Here is a tiny trained network, its code and every weight. The questions are about switching its units off for an input and a class, where a switched-off unit gives its printed mean instead of its output.

import numpy as np


def w(rows, s, z=0):
    codes = np.array(rows[::2]) - 128.0
    scale = np.full(codes.shape[1], s)
    scale[-1] = z or s
    return codes * scale


def norm(h):
    return h / np.sqrt((h * h).mean(-1, keepdims=True) + 1e-5)


def f(y):
    return np.maximum(y, 0)


def log_softmax(a):
    a = a - a.max(-1, keepdims=True)
    return a - np.log(np.exp(a).sum(-1, keepdims=True))


def net(x, mask):
    res = np.array(x, float).reshape(1, 4) / 4 @ E
    u = 0
    for l in range(3):
        y = f(norm(res) @ A[l][:, :-1].T + A[l][:, -1])
        res = res + np.where(mask[u : u + 6], y, B[l][:, -1]) @ B[l][:, :-1]
        u += 6
    return log_softmax(norm(res)[-1] @ U[:, :-1].T + U[:, -1])


A, B = {}, {}
E = w([
[136,1,60,95,83,102,138,182,231,118],'x0',
[245,90,170,114,117,141,192,120,84,38],'x1',
[197,153,42,184,68,135,52,169,69,116],'x2',
[135,145,84,54,79,136,161,71,107,180],'x3',
],0.0013)
A[0] = w([
[163,138,63,3,43,95,154,50,94,215,14],'L0N0',
[125,55,99,122,54,66,126,161,185,93,29],'L0N1',
[97,113,166,111,157,169,202,111,157,159,6],'L0N2',
[85,157,93,127,172,183,88,130,150,142,31],'L0N3',
[142,93,184,216,207,79,60,231,156,91,12],'L0N4',
[181,138,61,191,62,143,90,189,89,156,22],'L0N5',
],0.0028,0.0021)
B[0] = w([
[48,152,118,252,120,208,174,144,162,35,252],'L0N0',
[169,138,90,83,222,183,128,171,123,165,211],'L0N1',
[122,124,130,82,126,69,37,111,146,68,180],'L0N2',
[121,90,144,135,88,99,147,138,122,148,158],'L0N3',
[48,178,87,173,67,210,220,69,140,81,202],'L0N4',
[94,138,153,7,137,54,56,45,145,63,207],'L0N5',
],0.0034,0.0019)
A[1] = w([
[200,141,87,168,86,83,29,143,82,105,20],'L1N0',
[125,213,205,185,124,110,126,70,41,148,97],'L1N1',
[78,97,224,73,214,85,180,94,190,131,76],'L1N2',
[238,106,143,100,124,168,160,113,89,62,74],'L1N3',
[210,105,159,110,130,141,170,117,96,95,4],'L1N4',
[61,146,91,145,129,110,47,152,152,251,83],'L1N5',
],0.0028,0.0015)
B[1] = w([
[60,142,166,17,138,99,85,62,166,88,167],'L1N0',
[171,39,46,91,181,174,150,197,190,154,255],'L1N1',
[161,182,48,85,60,98,4,97,72,64,247],'L1N2',
[62,134,167,174,95,74,135,134,144,197,206],'L1N3',
[79,124,152,184,90,89,133,137,135,197,163],'L1N4',
[190,104,215,169,88,89,195,111,96,132,209],'L1N5',
],0.0032,0.0026)
A[2] = w([
[181,165,135,98,251,164,127,150,48,194,43],'L2N0',
[135,102,211,161,72,35,178,122,120,169,15],'L2N1',
[85,143,85,113,116,128,73,114,150,137,163],'L2N2',
[86,120,185,185,66,50,133,123,145,242,55],'L2N3',
[181,70,79,82,166,161,150,225,171,185,11],'L2N4',
[144,68,73,89,101,131,156,159,182,108,150],'L2N5',
],0.0028,0.0012)
B[2] = w([
[156,61,52,120,191,150,95,177,249,199,194],'L2N0',
[123,116,159,171,91,76,142,196,90,238,179],'L2N1',
[181,93,211,101,128,113,151,133,94,86,253],'L2N2',
[229,74,188,158,87,86,215,180,51,136,199],'L2N3',
[205,138,97,138,251,168,82,140,139,234,191],'L2N4',
[125,213,156,163,197,151,96,113,69,188,231],'L2N5',
],0.0028,0.0022)
U = w([
[121,155,138,10,105,58,17,69,112,37,213],'0',
[195,114,69,115,254,178,106,169,173,230,111],'1',
[35,171,100,215,89,229,224,116,148,50,174],'2',
[170,89,215,180,56,36,199,176,72,202,1],'3',
],0.0063,0.0009)

Each question gives the input, the list of numbers given to net, and the class t.
The units are the neurons (one row each of A and B). Each row of codes is followed by its name. A weight is (code - 128) times the scale printed after its matrix; where a second scale follows, it is the last column's (A, B and U).
mask holds one flag per neuron, layer by layer. A switched-off neuron (its flag False) gives its mean, the last column of its row in B, instead of its output. The means were averaged over made-up inputs and are rounded, as every weight is.
A unit's drop is (log p(t) with every unit on - log p(t) with that unit switched off) / (log p(t) with every unit on - log p(t) with every unit switched off).
The circuit of an input: a set's keep is (log p(t) with only the set's units on - log p(t) with every unit switched off) / (log p(t) with every unit on - log p(t) with every unit switched off). Starting from the 12 units with the biggest drops (on a tie, the unit counted first), units are removed one at a time, each time the one whose removal leaves the highest keep (on an exact tie, the one counted first), for as long as the keep stays at least 0.8.
circuit, biggest first: the units of the circuit, biggest drop first
top k neurons: the k neurons with the biggest drops, biggest first
top k neurons in layer l: the k neurons of layer l with the biggest drops, biggest first
input [-5,-8,2,6], class 3: circuit, biggest first : L1N5, L2N3
input [-8,6,7,7], class 1: top 2 neurons : L1N1, L1N2
input [2,-8,-2,-8], class 2: circuit, biggest first : L0N4
input [8,6,1,8], class 1: top 4 neurons : L0N1, L2N4, L0N4, L2N5
input [2,-8,-8,4], class 0: top 2 neurons : L1N2, L0N2
input [6,5,-5,3], class 1: top 2 neurons : L0N1, L0N5
input [6,6,-2,-5], class 1: circuit, biggest first : L0N1, L2N4
input [-7,4,-5,-6], class 1: circuit, biggest first : L1N1, L2N0
input [-2,7,6,7], class 2: top 2 neurons in layer 0 : L0N0, L0N2
input [3,5,2,5], class 2: top 2 neurons : L0N0, L1N1
input [-4,-1,6,8], class 2: top 2 neurons : L0N0, L1N2
input [5,-3,3,-6], class 2: top 2 neurons : L0N4, L1N1
input [-7,-8,7,-6], class 3: top 3 neurons : L1N5, L1N2, L0N1
input [7,-8,4,-1], class 3: top 2 neurons : L1N5, L1N1
input [2,4,-6,5], class 0: circuit, biggest first : L1N2
input [-8,6,-7,6], class 1: top 3 neurons in layer 1 : L1N1, L1N0, L1N5
input [2,6,-8,-7], class 0: top 2 neurons : L1N2, L0N0
input [1,-6,-5,-7], class 2: top 2 neurons : L0N4, L0N5
input [6,5,2,-7], class 2: top 2 neurons in layer 1 : L1N1, L1N3
input [5,-4,-5,-3], class 0: top 2 neurons in layer 1 : L1N2, L1N1
input [-6,7,-7,-7], class 0: top 3 neurons : L1N2, L0N0, L1N5
input [-4,-5,6,1], class 0: circuit, biggest first : L0N5
input [6,8,-7,-8], class 2: top 2 neurons in layer 0 : L0N4, L0N5
